Below is a small trained network, with its code and all its weights. Each question gives an input and a class and asks what happens when units are switched off, that is, made to give their printed mean instead of their output.

import numpy as np


def w(rows, s, z=0):
    codes = np.array(rows[::2]) - 128.0
    scale = np.full(codes.shape[1], s)
    scale[-1] = z or s
    return codes * scale


def f(y):
    return y / 2 * (1 + np.tanh(0.7978845608 * (y + 0.044715 * y**3)))


def log_softmax(a):
    a = a - a.max(-1, keepdims=True)
    return a - np.log(np.exp(a).sum(-1, keepdims=True))


def net(x, mask):
    res = np.array(x, float).reshape(1, 7) / 4 @ E
    y = f(res @ A[0][:, :-1].T + A[0][:, -1])
    res = res + np.where(mask, y, B[0][:, -1]) @ B[0][:, :-1]
    return log_softmax(res[-1] @ U[:, :-1].T + U[:, -1])


A, B = {}, {}
E = w([
[167,61,70,174,26,17,218,231],'x0',
[132,137,123,157,132,141,127,138],'x1',
[52,56,63,211,25,182,140,12],'x2',
[143,112,119,130,133,129,101,127],'x3',
[117,136,140,166,141,130,143,131],'x4',
[63,65,245,103,91,228,68,254],'x5',
[127,143,126,129,120,132,132,133],'x6',
],0.0066)
A[0] = w([
[113,148,195,87,195,221,84,167,156],'N1',
[71,83,91,167,49,197,131,56,244],'N2',
[130,101,52,172,105,106,145,60,209],'N3',
[204,144,136,148,188,100,136,178,253],'N4',
[170,199,94,121,218,126,132,4,208],'N5',
[183,129,58,164,93,39,170,115,176],'N6',
[129,26,152,130,74,116,155,229,83],'N7',
],0.013,0.0043)
B[0] = w([
[252,80,207,172,105,199,171,122,228],'N1',
[62,71,133,193,139,239,97,40,253],'N2',
[195,169,113,204,57,108,151,118,213],'N3',
[145,148,114,51,166,65,152,181,189],'N4',
[66,236,133,160,61,127,82,222,237],'N5',
[227,106,60,106,135,64,180,73,221],'N6',
[82,253,126,178,81,132,76,168,210],'N7',
],0.012,0.016)
U = w([
[96,222,156,79,115,85,69,233,238],'0',
[249,83,130,153,88,141,193,59,188],'1',
[26,178,77,169,56,144,45,89,92],'2',
[78,13,202,112,182,222,88,54,5],'3',
[162,116,46,28,193,3,175,120,94],'4',
],0.0059,0.0032)

Each question gives the input, the list of numbers given to net, and the class t.
The units are the neurons (one row each of A and B). Each row of codes is followed by its name. A weight is (code - 128) times the scale printed after its matrix; where a second scale follows, it is the last column's (A, B and U).
mask holds one flag per neuron, in row order. A switched-off neuron (its flag False) gives its mean, the last column of its row in B, instead of its output. The means were averaged over made-up inputs and are rounded, as every weight is.
A unit's drop is (log p(t) with every unit on - log p(t) with that unit switched off) / (log p(t) with every unit on - log p(t) with every unit switched off).
The circuit of an input: a set's keep is (log p(t) with only the set's units on - log p(t) with every unit switched off) / (log p(t) with every unit on - log p(t) with every unit switched off). Starting from all 7 units, units are removed one at a time, each time the one whose removal leaves the highest keep (on an exact tie, the one counted first), for as long as the keep stays at least 0.8.
circuit, biggest first: the units of the circuit, biggest drop first
most important unit: the unit with the biggest drop
k most important neurons: the k neurons with the biggest drops, biggest first
drop of u: that unit's drop, to one decimal
input [3,3,-1,-2,8,-3,-8], class 4: most important unit => N1
input [5,-6,-8,-6,7,0,2], class 4: circuit, biggest first => N5; N4
input [3,-8,-1,6,7,-6,3], class 4: circuit, biggest first => N1; N6
input [8,-7,0,-1,-2,3,1], class 0: 2 most important neurons => N7; N2
input [5,2,-1,6,-7,2,1], class 0: 2 most important neurons => N2; N7
input [-4,-2,0,-4,-1,-7,3], class 0: circuit, biggest first => N5; N2
input [1,8,-2,-2,-2,6,0], class 0: 3 most important neurons => N2; N7; N6
input [0,-7,5,5,-1,6,-8], class 3: circuit, biggest first => N5; N2
input [1,-3,-8,-4,-7,0,-4], class 4: circuit, biggest first => N5; N4
input [-2,-4,-3,5,3,8,-8], class 1: 2 most important neurons => N1; N2
input [0,8,6,5,-7,7,-4], class 3: 2 most important neurons => N5; N2
input [2,-4,-8,-1,-6,0,7], class 4: 2 most important neurons => N5; N4
input [-8,-1,-8,5,0,1,4], class 1: 2 most important neurons => N1; N7
input [-5,-7,7,4,-4,2,-8], class 3: circuit, biggest first => N2
input [4,-8,0,-4,-4,1,-7], class 0: 3 most important neurons => N2; N1; N7
input [-1,5,-6,7,7,2,8], class 1: 3 most important neurons => N1; N5; N7
input [-5,-2,-5,-4,6,2,-4], class 1: 3 most important neurons => N1; N2; N7
input [8,-2,-1,7,-3,5,-3], class 0: 2 most important neurons => N2; N7
input [-4,2,-4,-5,-7,3,4], class 1: 2 most important neurons => N1; N2
input [2,1,-8,-2,5,-6,1], class 4: most important unit => N6
input [-6,1,0,0,-8,-2,5], class 0: 2 most important neurons => N2; N5
input [-3,-6,6,-2,5,4,3], class 3: drop of N5 => 0.0
input [5,-8,-2,7,-1,-8,-6], class 4: drop of N1 => 0.1
input [-8,7,-7,-4,6,1,7], class 1: drop of N7 => 1.2
